In the rows, zero is written as 128.
Each row is followed by its class.
[119 136 156 111 148 203 115 139 112 129  91 121 108 129  65 119]
R
[123 171 154 160 134 124 120 123 135 129  67 158 135 104 115 120]
F
[117 139 168 150 144 170 135 146 123 131 107 162 119 127  91 143]
F
[122 160 159 150  66 151 125 147 119 121  46 155 107 107  80 108]
R
[117 111 194 130 159 193 140 139 138 143 102 137  84 134  52 145]
T
[111 133 211 139 185 219 106 139  77 101  28 160  85 147  37 122]
R
[127 112 169 100 158 172 104 136  97 148  98 146  99 135  73 127]
H
[151  88 182 155 159 154 119 135 123 149 120 161 113 136 120 147]
N
[114 129 172 144 163 173 117 125 126 134  66 158 108 130  85 132]
R
[138 139 194 159 173 155 109 120 162 136  55 161 121 118 115 115]
N
[112 137 192 147 162 143 107 128 110 156  67 169 100 103  79 120]
R
[132 148 207 174 182 154 110 134 136 122  84 143 136 121  73 138]
R
[138 202 148 165 130 171 128 134 122 127  81 155  94 126  61 135]
R
[122 148 155 133 140 145 118 126 117 145  97 145 103 126 110 124]
R
[ 72 157 199 145 161 185 107 131 118 147  43 156 105 134  63 111]
F
[115 162 137 128 129 137  93 149  99 127  71 133 102 123  94 125]
G
[123 169 158 140 146 126 132 134 127 140  66 162 139 118 108 137]
N
[138 137 173 165 142 174 122 121 142 127  94 155 121 129 151 107]
N
[120 175 169 163 143 144 107 140 135 127  86 144 132 104 107 152]
N
[122 159 161 163 162 158 104 115 125 123  49 146 123 111  63 140]
T
[118 161 189 143 164 168 113 133 111 144 124 151  93 142  58 135]
T
[133 161 184 139 163 160 110 141 123 132  77 168 110 134  95 120]
F
[134 152 126 155 144 134 122 132 134 132  92 145 137 113  94 146]
R
[128 160 147  91 132 156 101 126 112 131 106 121  90 133  76  74]
F
[116 142 146 172 145 120 112 143 141 138  91 144 132 127 135 139]
N
[101 153 182 143 155 157 104 120 127 153  62 147 122 128 105 110]
R
[108 137 183  93 161 179 155 135  69 148  65 132  92 143  50 119]
T
[130 106 159 137 138 159 116 128 115 159 112 154 109 126 101 140]
H
[134 144 126 135 124 111 135 141 127 121 123 144 126 126 141 128]
F
[116 160 177 168 139 150 114 118 131 136  73 164 137 114 121 121]
R
[129 144 164 187 135 148 129 118 139 121 107 162 131 103 124 167]
R
[103 185 166 164 139 148 121 138 133 133  61 158 145 117 105 126]
F
[113 133 214 153 182 191  77 127 116 153  28 191 105 138  58 116]
N
[102 170 159 153 141 129 110 133 137 132  79 142 123  97  99 133]
R
[132 124 211 158 214 164 115 114 119 121  25 188 141 119 114 108]
N
[129 115 203 142 195 177 110 149  99 144  66 152  96 138  92 118]
N
[143 170 126 162 126 127 103 144 138 102 111 134 174 123 114 134]
T
[116 115 164 156 150 166 135 128  96 126 112 154 108 133  89 154]
H
[125 169 135 151 138 139 119 118 159 121  84  97 135 115  95 141]
G

Each row is followed by its class.
[163 127 134 128 126 131 113 146 119 131 112 133 122 122 141 131]
J
[139 118 125 129 128 131 127 135 132 123 114 130 123 124 148 121]
W
[129 135 123 123 126 120 120 128  96 127 129 127 130 128 143 122]
B
[132 137 130 134 128 131 120 120  90 129 134 130 128 129 121 131]
W
[124 115 125 135 135 127 140 140 160 129 122 124 127 127 138 133]
D
[164 146 140 134 124 130 111 113  93 132 126 128 119 123 110 133]
W
[142 125 133 135 122 124 122 112  92 126 134 127 133 125 134 118]
W
[140 120 131 133 125 130 121 117  98 134 129 135 130 127 136 125]
W
[141 138 118 129 133 127 110 129 125 129 115 132 125 133 143 122]
S
[149 120 128 134 129 124 136 127  97 125 118 128 135 124 130 130]
B
[153 126 127 126 128 131 120 122 121 127 111 129 123 121 136 127]
J
[165 181 129 132 129 137  91 116  67 123 121 128 131 132 114 118]
J
[166 115 138 140 120 122 133 119 145 130  93 130 121 123 114 140]
J
[171 139 126 133 137 127 118 122 151 130 111 124 116 128 123 133]
J
[151 127 136 136 122 127 121 115 112 126 116 130 130 123 134 126]
W
[144 105 133 149 139 125 132  86  37 124 155 123 125 107 120 124]
S

Each row is followed by its class.
[138 105 142 109 148 149 132 132 113 125 132  98 137 123 107 122]
(59)
[113 124 102 119 129 152 119 133 143 129 122 108 115 123 107 146]
(69)
[144 106 144  96 122 139 129 147 109 121 144 128 123 119 123 129]
(69)
[157  89 159 109 115 148 130 134 128 128 118 130 139 128 128 164]
(78)
[136 122 147 121 129 144 123 127 130 130 127  90 123 116 119 139]
(70)
[145 121 130 113 116 146 130 127 119 130 134  91 125 115 123 160]
(69)
[118 120 121 115 123 161 124 106 122 123 118  88 126 109 108 128]
(70)
[139 121 137 149 127 131 134 132 139 129 121 149 131 145 143 127]
(60)
[142 113 142 122 116 140 133 139 131 131 134 109 129 116 122 131]
(70)
[142 118 128 110 121 148 130 110 120 135 127 154 137 129 143 139]
(69)
[138 108 140 104 119 141 130 144 119 130 137  72 130 107 112 133]
(70)
[139 102 150 119 128 149 132 127 109 127 132  70 140 108 105 124]
(59)
[136 116 150 117 124 141 134 140 135 131 127 115 135 128 133 135]
(60)
[115 135 124 108 141 143 125 106 118 133 116 152 105 118 131 142]
(69)
[126 133 152 128 137 151 126 118 138 127 121  76 102 103 118 146]
(75)
[ 91 131 119 133 144 153 126 103 118 127 104 135 135 106 132 155]
(61)
[102 135 117 122 144 145 126  88 115 132 105  98 129 123 114 147]
(77)
[126 127 128 118 128 142 129 135 128 124 134 107 123 116  98 124]
(70)
[132 120 148 112 133 156 129 136 139 123 127  93 114 124 109 129]
(75)
[109 140 116 131 143 152 121  92 113 129 107 133 129 120 131 139]
(78)
[102 125 124 121 145 164 124 116 123 132 104  86 131 107 112 164]
(75)
[121 127 117 115 138 136 130 135 122 128 129 140 138 128 128 119]
(60)
[118 127 121 125 127 141 123 126 121 128 124 101 124 110 104 121]
(70)
[142 171 150 120 128 158 132 112 125 128 120 116 123 126 137 152]
(69)
[135 113  98 122 116 156 128 120 131 127 129  92 147 134 116 132]
(59)
[141 124 119 109 116 180 136 157 135 134 126 134  97  94 115 149]
(61)
[117 121 118 116 132 130 120 139 136 123 136  66 128 129 107 141]
(75)
[128 120 145 112 122 158 143 122 132 126 121 112 121 119 133 148]
(69)
[131 112 128 118 121 132 129 131 121 131 119 156 130 113 116 116]
(59)
[119 137 130 115 139 143 130 134 134 125 121 105 123 122 122 115]
(61)
[150 112 154 108 112 149 128 114 115 130 124 123 126 127 137 141]
(78)
[134 123 125 128 133 150 131 129 136 129 129 108 131 131 127 150]
(60)
[143 112 142 110 119 152 138 153 118 131 139  91 128 106 121 141]
(70)
[139 128 114  99 109 147 130 143 131 125 130 153 109 113 123 149]
(69)
[135 119 133 119 127 153 123 117 130 127 133  78 131 116 110 132]
(70)
[131 126 137 119 116 156 135 141 132 131 136  98 122 109 116 130]
(70)

Each row is followed by its class. Each block has new classes.
[134 106 123  92 136 135 147 119 143 162 118 103 114 128 151 131]
J825
[147 101 149  87 119 146 145 122 130 161 121 108 137 145 137 142]
J703
[128 110 152 115 116 134 171 139 150 150 115 116 137 121 165 120]
J478
[115 126 147 113 104 134 151 129 119 131  77 128 127 132 143 128]
J478
[119 116 132 138 108 108 140 134 141 130 117 135 118 124 117 140]
J478
